Below are the code and all the weights of a small trained network. Each question names an input and a target symbol and asks about switching units off, where a switched-off unit gives its printed mean instead of its output.

import numpy as np


def w(rows, s, z=0):
    codes = np.array(rows[::2]) - 128.0
    scale = np.full(codes.shape[1], s)
    scale[-1] = z or s
    return codes * scale


def norm(h):
    return h / np.sqrt((h * h).mean(-1, keepdims=True) + 1e-5)


def f(y):
    return y / 2 * (1 + np.tanh(0.7978845608 * (y + 0.044715 * y**3)))


def softmax(a):
    e = np.exp(a - a.max(-1, keepdims=True))
    return e / e.sum(-1, keepdims=True)


def log_softmax(a):
    a = a - a.max(-1, keepdims=True)
    return a - np.log(np.exp(a).sum(-1, keepdims=True))


def net(x, mask):
    ids = ['αβγδεμσφψ'.index(c) for c in x.split()]
    T = len(ids)
    res = E[ids] + P[:T]
    u = 0
    for l in range(2):
        q, k, v = (norm(res) @ M[l].T for M in (Q, K, V))
        z = softmax(np.where(np.tri(T) > 0, q @ k.T / 4**0.5, -1e9)) @ v
        res = res + np.where(mask[u], z, O[l][:, -1]) @ O[l][:, :-1]
        u += 1
        y = f(norm(res) @ A[l][:, :-1].T + A[l][:, -1])
        res = res + np.where(mask[u : u + 8], y, B[l][:, -1]) @ B[l][:, :-1]
        u += 8
    return log_softmax(norm(res)[-1] @ U[:, :-1].T + U[:, -1])


Q, K, V, O, A, B = {}, {}, {}, {}, {}, {}
E = w([
[120,216,176,251],'α',
[186,54,215,42],'β',
[196,56,114,212],'γ',
[60,132,91,211],'δ',
[185,111,129,177],'ε',
[86,134,205,142],'μ',
[146,181,220,105],'σ',
[85,120,189,149],'φ',
[165,187,133,153],'ψ',
],0.019)
P = w([
[79,92,2,109],'0',
[63,117,104,117],'1',
[134,147,118,107],'2',
[128,119,132,115],'3',
[141,127,146,94],'4',
[148,154,118,127],'5',
[139,128,147,144],'6',
[128,124,140,137],'7',
[170,176,60,138],'8',
[134,113,159,121],'9',
[121,160,107,157],'10',
],0.0093)
Q[0] = w([
[112,109,206,178],'L0H1',
[128,191,178,107],'L0H1',
[142,42,128,76],'L0H1',
[2,58,112,95],'L0H1',
],0.0067)
K[0] = w([
[64,127,205,119],'L0H1',
[219,143,254,165],'L0H1',
[153,44,177,209],'L0H1',
[53,22,141,135],'L0H1',
],0.0062)
V[0] = w([
[114,58,134,236],'L0H1',
[131,167,254,158],'L0H1',
[110,45,183,228],'L0H1',
[114,93,74,91],'L0H1',
],0.0075)
O[0] = w([
[162,214,112,31,138],'L0H1',
[75,132,68,112,254],'L0H1',
[254,142,59,192,176],'L0H1',
[213,170,126,46,68],'L0H1',
],0.0076,0.0078)
A[0] = w([
[169,174,183,98,174],'L0N1',
[107,39,169,58,252],'L0N2',
[101,59,149,150,202],'L0N3',
[147,76,59,113,6],'L0N4',
[126,154,82,214,137],'L0N5',
[168,19,166,118,101],'L0N6',
[164,87,206,152,99],'L0N7',
[219,54,2,229,178],'L0N8',
],0.008,0.0026)
B[0] = w([
[32,62,138,254,157],'L0N1',
[141,117,123,225,171],'L0N2',
[240,186,35,125,196],'L0N3',
[211,118,100,17,107],'L0N4',
[246,110,209,76,255],'L0N5',
[103,88,48,106,131],'L0N6',
[65,238,120,110,148],'L0N7',
[29,148,251,103,242],'L0N8',
],0.0055,0.0038)
Q[1] = w([
[113,124,93,21],'L1H1',
[189,221,130,255],'L1H1',
[57,192,178,233],'L1H1',
[189,80,76,154],'L1H1',
],0.0098)
K[1] = w([
[140,32,189,101],'L1H1',
[77,149,81,58],'L1H1',
[2,192,115,79],'L1H1',
[209,60,197,98],'L1H1',
],0.0082)
V[1] = w([
[142,149,138,118],'L1H1',
[171,136,78,77],'L1H1',
[50,255,126,104],'L1H1',
[98,205,190,59],'L1H1',
],0.0092)
O[1] = w([
[150,174,85,216,131],'L1H1',
[134,1,164,205,84],'L1H1',
[191,86,100,46,251],'L1H1',
[178,136,102,69,194],'L1H1',
],0.0096,0.011)
A[1] = w([
[100,5,143,117,161],'L1N1',
[125,117,101,81,207],'L1N2',
[145,122,133,180,118],'L1N3',
[100,122,155,131,252],'L1N4',
[144,180,75,183,139],'L1N5',
[129,132,74,152,120],'L1N6',
[121,120,67,114,136],'L1N7',
[187,91,157,109,174],'L1N8',
],0.018,0.0029)
B[1] = w([
[140,163,54,130,192],'L1N1',
[82,65,109,153,253],'L1N2',
[193,166,148,184,133],'L1N3',
[140,156,66,193,133],'L1N4',
[97,54,150,119,152],'L1N5',
[69,48,254,160,120],'L1N6',
[173,95,161,108,162],'L1N7',
[50,110,185,226,254],'L1N8',
],0.0094,0.0076)
U = w([
[128,140,177,93,105],'α',
[146,179,42,154,133],'β',
[162,164,145,133,176],'γ',
[182,76,140,93,37],'δ',
[154,133,131,104,10],'ε',
[108,66,142,175,157],'μ',
[2,182,106,117,206],'σ',
[99,115,122,104,87],'φ',
[119,118,69,110,255],'ψ',
],0.011,0.0026)

Each question gives the input, a string of symbols that net reads in full, and the target symbol t.
The units are the heads (4 rows each of Q, K, V and O) and the neurons (one row each of A and B). Each row of codes is followed by its name. A weight is (code - 128) times the scale printed after its matrix; where a second scale follows, it is the last column's (O, A, B and U).
mask holds one flag per unit, layer by layer, with each layer's heads first. A switched-off unit (its flag False) gives its mean, the last column of its rows in O or B, instead of its output. The means were averaged over made-up inputs and are rounded, as every weight is.
A unit's drop is (log p(t) with every unit on - log p(t) with that unit switched off) / (log p(t) with every unit on - log p(t) with every unit switched off).
The circuit of an input: a set's keep is (log p(t) with only the set's units on - log p(t) with every unit switched off) / (log p(t) with every unit on - log p(t) with every unit switched off). Starting from the 12 units with the biggest drops (on a tie, the unit counted first), units are removed one at a time, each time the one whose removal leaves the highest keep (on an exact tie, the one counted first), for as long as the keep stays at least 0.8.
units of the circuit, in order: the units of the circuit, biggest drop first
top k neurons: the k neurons with the biggest drops, biggest first
k most important neurons of layer l: the k neurons of layer l with the biggest drops, biggest first
input δ σ φ β σ ψ φ, target δ: 2 most important neurons of layer 0 -> [L0N8 L0N3]
input μ φ γ ε μ α, target μ: units of the circuit, in order -> [L1N5]
input μ α μ μ μ δ δ φ σ, target μ: top 3 neurons -> [L0N8 L0N1 L1N8]
input μ φ φ δ μ, target μ: units of the circuit, in order -> [L0H1 L0N8 L1H1]
input σ σ σ α μ φ φ μ γ, target σ: units of the circuit, in order -> [L0N8 L0H1 L1H1]
input μ ε ψ σ ε β μ ε, target μ: units of the circuit, in order -> [L0H1 L1H1 L0N8]
input δ μ μ μ, target δ: units of the circuit, in order -> [L0H1 L0N8 L1H1 L0N1]
input μ μ α α ψ, target μ: units of the circuit, in order -> [L0H1 L0N8 L1H1]
input β μ α ε σ, target σ: units of the circuit, in order -> [L0N1 L0N5]
input σ μ μ ψ μ σ μ α μ μ ε, target σ: units of the circuit, in order -> [L0N8 L0H1]
input σ μ ε, target σ: units of the circuit, in order -> [L0N8 L0H1 L1H1]
input μ μ μ φ α α μ α φ, target μ: units of the circuit, in order -> [L0H1 L0N8 L1H1 L0N5]
input μ δ μ σ μ ε σ, target μ: top 2 neurons -> [L0N8 L0N3]
input δ ε σ β, target β: top 4 neurons -> [L0N2 L0N6 L1N1 L0N5]
input δ γ φ γ φ, target δ: units of the circuit, in order -> [L0H1]
input δ α σ μ β, target β: top 2 neurons -> [L1N1 L1N8]
input δ μ σ μ μ α δ ε, target α: top 2 neurons -> [L0N8 L0N5]
input μ σ α δ α ε ψ σ β α μ, target μ: top 3 neurons -> [L0N8 L0N3 L1N8]
input μ ψ σ, target σ: 2 most important neurons of layer 1 -> [L1N7 L1N1]
input μ δ φ, target μ: top neuron -> [L1N8]
input δ α σ δ, target δ: 2 most important neurons of layer 0 -> [L0N8 L0N5]
